Here is a tiny trained network, its code and every weight. The questions are about switching its units off for an input and a target symbol, where a switched-off unit gives its printed mean instead of its output.

import numpy as np


def w(rows, s, z=0):
    codes = np.array(rows[::2]) - 128.0
    scale = np.full(codes.shape[1], s)
    scale[-1] = z or s
    return codes * scale


def norm(h):
    return h / np.sqrt((h * h).mean(-1, keepdims=True) + 1e-5)


def f(y):
    return np.maximum(y, 0)


def softmax(a):
    e = np.exp(a - a.max(-1, keepdims=True))
    return e / e.sum(-1, keepdims=True)


def log_softmax(a):
    a = a - a.max(-1, keepdims=True)
    return a - np.log(np.exp(a).sum(-1, keepdims=True))


def net(x, mask):
    ids = ['ΔΞΠζηλμ'.index(c) for c in x.split()]
    T = len(ids)
    res = E[ids] + P[:T]
    u = 0
    for l in range(2):
        q, k, v = (norm(res) @ M[l].T for M in (Q, K, V))
        z = softmax(np.where(np.tri(T) > 0, q @ k.T / 4**0.5, -1e9)) @ v
        res = res + np.where(mask[u], z, O[l][:, -1]) @ O[l][:, :-1]
        u += 1
        y = f(norm(res) @ A[l][:, :-1].T + A[l][:, -1])
        res = res + np.where(mask[u : u + 4], y, B[l][:, -1]) @ B[l][:, :-1]
        u += 4
    return log_softmax(norm(res)[-1] @ U[:, :-1].T + U[:, -1])


Q, K, V, O, A, B = {}, {}, {}, {}, {}, {}
E = w([
[128,146,203,119,125,183,109,83,181],'Δ',
[171,153,127,88,172,43,147,84,144],'Ξ',
[194,125,86,82,77,90,62,141,154],'Π',
[86,111,125,13,157,199,47,158,143],'ζ',
[99,100,69,117,150,168,136,114,236],'η',
[155,252,144,133,136,154,167,169,171],'λ',
[177,166,187,107,209,182,122,102,157],'μ',
],0.017)
P = w([
[137,247,47,185,110,178,104,139,68],'0',
[129,216,72,147,85,182,129,99,114],'1',
[134,177,99,99,85,184,147,75,117],'2',
[135,119,98,111,76,184,174,98,126],'3',
[136,132,112,80,101,156,158,92,139],'4',
[134,103,118,88,98,146,165,106,151],'5',
[134,110,135,79,112,127,154,117,163],'6',
[132,98,126,97,126,129,133,138,175],'7',
[132,103,133,105,140,115,108,146,184],'8',
[141,94,131,132,156,106,90,154,178],'9',
[147,80,127,154,166,94,70,153,162],'10',
[169,64,118,184,184,75,44,129,124],'11',
[130,64,170,184,191,65,46,173,159],'12',
[191,95,160,145,180,35,7,144,251],'13',
],0.011)
Q[0] = w([
[216,140,112,23,113,181,175,125,171],'0.h1',
[126,68,158,156,105,161,243,131,2],'0.h1',
[113,94,85,113,70,132,144,61,107],'0.h1',
[162,119,186,99,155,140,132,107,165],'0.h1',
],0.0081)
K[0] = w([
[141,96,206,41,117,88,162,161,254],'0.h1',
[88,161,94,37,62,165,160,80,73],'0.h1',
[194,160,146,120,98,155,193,115,161],'0.h1',
[118,121,135,139,96,97,133,188,165],'0.h1',
],0.0094)
V[0] = w([
[179,82,110,69,90,140,134,141,150],'0.h1',
[96,134,125,144,144,119,64,95,125],'0.h1',
[129,164,162,140,139,138,134,168,151],'0.h1',
[139,193,94,161,183,144,172,255,103],'0.h1',
],0.0085)
O[0] = w([
[193,153,152,187,156,106,121,111,150,253],'0.h1',
[51,155,72,167,60,84,136,137,121,138],'0.h1',
[163,40,94,94,105,50,211,154,156,249],'0.h1',
[190,49,243,36,116,148,253,117,106,44],'0.h1',
],0.006,0.0025)
A[0] = w([
[180,135,55,135,196,49,175,3,94,208],'0.n1',
[142,111,117,119,193,134,51,167,152,224],'0.n2',
[94,88,102,74,36,110,122,133,103,105],'0.n3',
[158,137,211,83,29,146,104,61,199,254],'0.n4',
],0.0057,0.0029)
B[0] = w([
[66,148,168,117,124,164,144,253,224,183],'0.n1',
[172,135,167,63,82,161,159,1,125,231],'0.n2',
[149,158,111,136,146,143,95,96,184,137],'0.n3',
[192,52,135,218,110,221,131,217,90,253],'0.n4',
],0.0075)
Q[1] = w([
[164,127,172,122,141,180,93,89,252],'1.h1',
[75,119,113,52,157,129,178,139,101],'1.h1',
[100,106,99,140,123,62,203,103,127],'1.h1',
[70,117,152,176,173,129,134,140,91],'1.h1',
],0.013)
K[1] = w([
[159,24,168,126,170,61,11,102,159],'1.h1',
[191,186,112,159,70,152,201,117,120],'1.h1',
[147,197,151,80,74,197,145,114,67],'1.h1',
[119,175,1,76,55,134,139,199,84],'1.h1',
],0.0092)
V[1] = w([
[183,102,162,150,85,53,172,255,142],'1.h1',
[87,98,172,86,226,160,137,151,148],'1.h1',
[173,140,239,120,122,172,102,134,87],'1.h1',
[121,176,166,254,154,154,173,105,176],'1.h1',
],0.0095)
O[1] = w([
[132,120,90,160,174,125,133,68,148,83],'1.h1',
[83,102,170,173,38,176,131,108,159,183],'1.h1',
[44,114,118,125,150,80,44,179,123,254],'1.h1',
[71,96,140,184,165,5,196,104,130,227],'1.h1',
],0.011,0.005)
A[1] = w([
[171,2,160,68,176,123,168,164,143,105],'1.n1',
[171,47,137,110,145,145,146,183,158,250],'1.n2',
[149,167,106,133,58,98,80,141,121,229],'1.n3',
[118,114,135,82,116,121,103,86,168,178],'1.n4',
],0.0084,0.0024)
B[1] = w([
[163,84,252,57,136,109,100,134,171,197],'1.n1',
[242,148,149,173,115,83,111,100,104,254],'1.n2',
[95,125,112,149,185,159,198,123,166,179],'1.n3',
[57,175,97,158,92,79,68,86,82,193],'1.n4',
],0.011,0.0068)
U = w([
[196,156,94,125,192,133,63,95,112,80],'Δ',
[103,90,165,173,94,106,92,147,90,101],'Ξ',
[169,15,202,70,183,136,125,135,147,59],'Π',
[118,166,153,85,62,180,71,145,114,86],'ζ',
[76,137,130,123,179,109,123,95,140,187],'η',
[119,142,140,142,107,159,159,2,137,138],'λ',
[183,155,182,113,66,77,161,73,37,253],'μ',
],0.0074,0.0032)

Each question gives the input, a string of symbols that net reads in full, and the target symbol t.
The units are the heads (4 rows each of Q, K, V and O) and the neurons (one row each of A and B). Each row of codes is followed by its name. A weight is (code - 128) times the scale printed after its matrix; where a second scale follows, it is the last column's (O, A, B and U).
mask holds one flag per unit, layer by layer, with each layer's heads first. A switched-off unit (its flag False) gives its mean, the last column of its rows in O or B, instead of its output. The means were averaged over made-up inputs and are rounded, as every weight is.
A unit's drop is (log p(t) with every unit on - log p(t) with that unit switched off) / (log p(t) with every unit on - log p(t) with every unit switched off).
The circuit of an input: a set's keep is (log p(t) with only the set's units on - log p(t) with every unit switched off) / (log p(t) with every unit on - log p(t) with every unit switched off). Starting from all 10 units, units are removed one at a time, each time the one whose removal leaves the highest keep (on an exact tie, the one counted first), for as long as the keep stays at least 0.8.
units of the circuit, in order: the units of the circuit, biggest drop first
most important unit: the unit with the biggest drop
k most important neurons: the k neurons with the biggest drops, biggest first
k most important neurons of layer l: the k neurons of layer l with the biggest drops, biggest first
input λ Δ Δ μ, target η: units of the circuit, in order : 1.h1; 0.h1; 0.n4
input Π ζ μ Δ Π Δ λ Δ λ η Π Ξ η Δ, target μ: units of the circuit, in order : 1.h1; 0.n4; 0.n1; 1.n2
input ζ λ η Ξ Δ Ξ λ, target λ: most important unit : 0.n1
input ζ η Δ Π η Δ η λ Ξ ζ λ, target ζ: units of the circuit, in order : 1.h1; 0.n1
input λ Π λ Δ ζ λ Π λ μ Ξ λ, target λ: units of the circuit, in order : 1.h1; 0.n1
input ζ λ Δ λ Δ Π μ Δ Π, target η: units of the circuit, in order : 0.h1; 1.n3; 1.h1; 0.n4
input μ Ξ Δ Ξ Ξ λ Π μ μ Ξ Ξ Ξ Ξ ζ, target λ: units of the circuit, in order : 1.h1; 0.n1; 0.n2
input λ ζ η μ ζ μ Π Δ, target Δ: units of the circuit, in order : 1.h1; 0.h1
input Δ η λ η Π Π Δ Δ, target η: units of the circuit, in order : 0.h1; 1.h1
input μ Π Π Δ Δ Ξ μ η Δ, target μ: units of the circuit, in order : 0.n4; 1.h1; 1.n2
input μ Ξ Δ μ Δ Δ λ η Ξ Δ, target λ: 4 most important neurons : 0.n4; 0.n1; 0.n2; 1.n1
input Π λ η, target Π: units of the circuit, in order : 0.h1; 1.n1
input ζ η μ ζ η, target ζ: units of the circuit, in order : 1.h1; 0.n1
input Π Π ζ η Δ μ Π λ Π ζ, target Δ: units of the circuit, in order : 1.h1
input μ Π μ η Π Ξ Δ Ξ Π μ Ξ η, target λ: units of the circuit, in order : 1.h1; 0.n4
input Δ λ λ η Ξ ζ Ξ Ξ η Δ Δ Δ, target η: units of the circuit, in order : 0.h1; 1.n2; 1.h1
input λ η η ζ Π μ λ Ξ ζ μ Ξ Π Δ, target Δ: 3 most important neurons : 0.n4; 0.n1; 1.n1
input Δ Δ Ξ Δ μ, target η: 2 most important neurons : 0.n4; 1.n2
input λ ζ μ Δ μ μ μ ζ μ Δ Ξ, target η: 3 most important neurons : 0.n4; 1.n2; 1.n1
input η Δ η ζ λ Ξ μ μ μ λ Ξ Ξ Π, target λ: 3 most important neurons of layer 0 : 0.n1; 0.n2; 0.n4
input Δ η ζ μ λ η μ ζ Π Δ λ, target η: most important unit : 0.n4
input λ η Π Δ λ, target η: 2 most important neurons : 1.n2; 0.n4
input Π Ξ η λ μ λ Ξ μ λ η η, target λ: 2 most important neurons : 0.n4; 1.n4
input Π Ξ Δ λ Δ ζ, target η: 2 most important neurons of layer 0 : 0.n4; 0.n2
input η λ η Ξ Ξ Π, target λ: 3 most important neurons : 0.n1; 0.n2; 1.n3
input Δ μ Ξ Δ η ζ λ Ξ Π λ Δ η η ζ, target μ: 2 most important neurons of layer 1 : 1.n4; 1.n2
input μ Ξ Ξ ζ Ξ, target ζ: most important unit : 0.n1
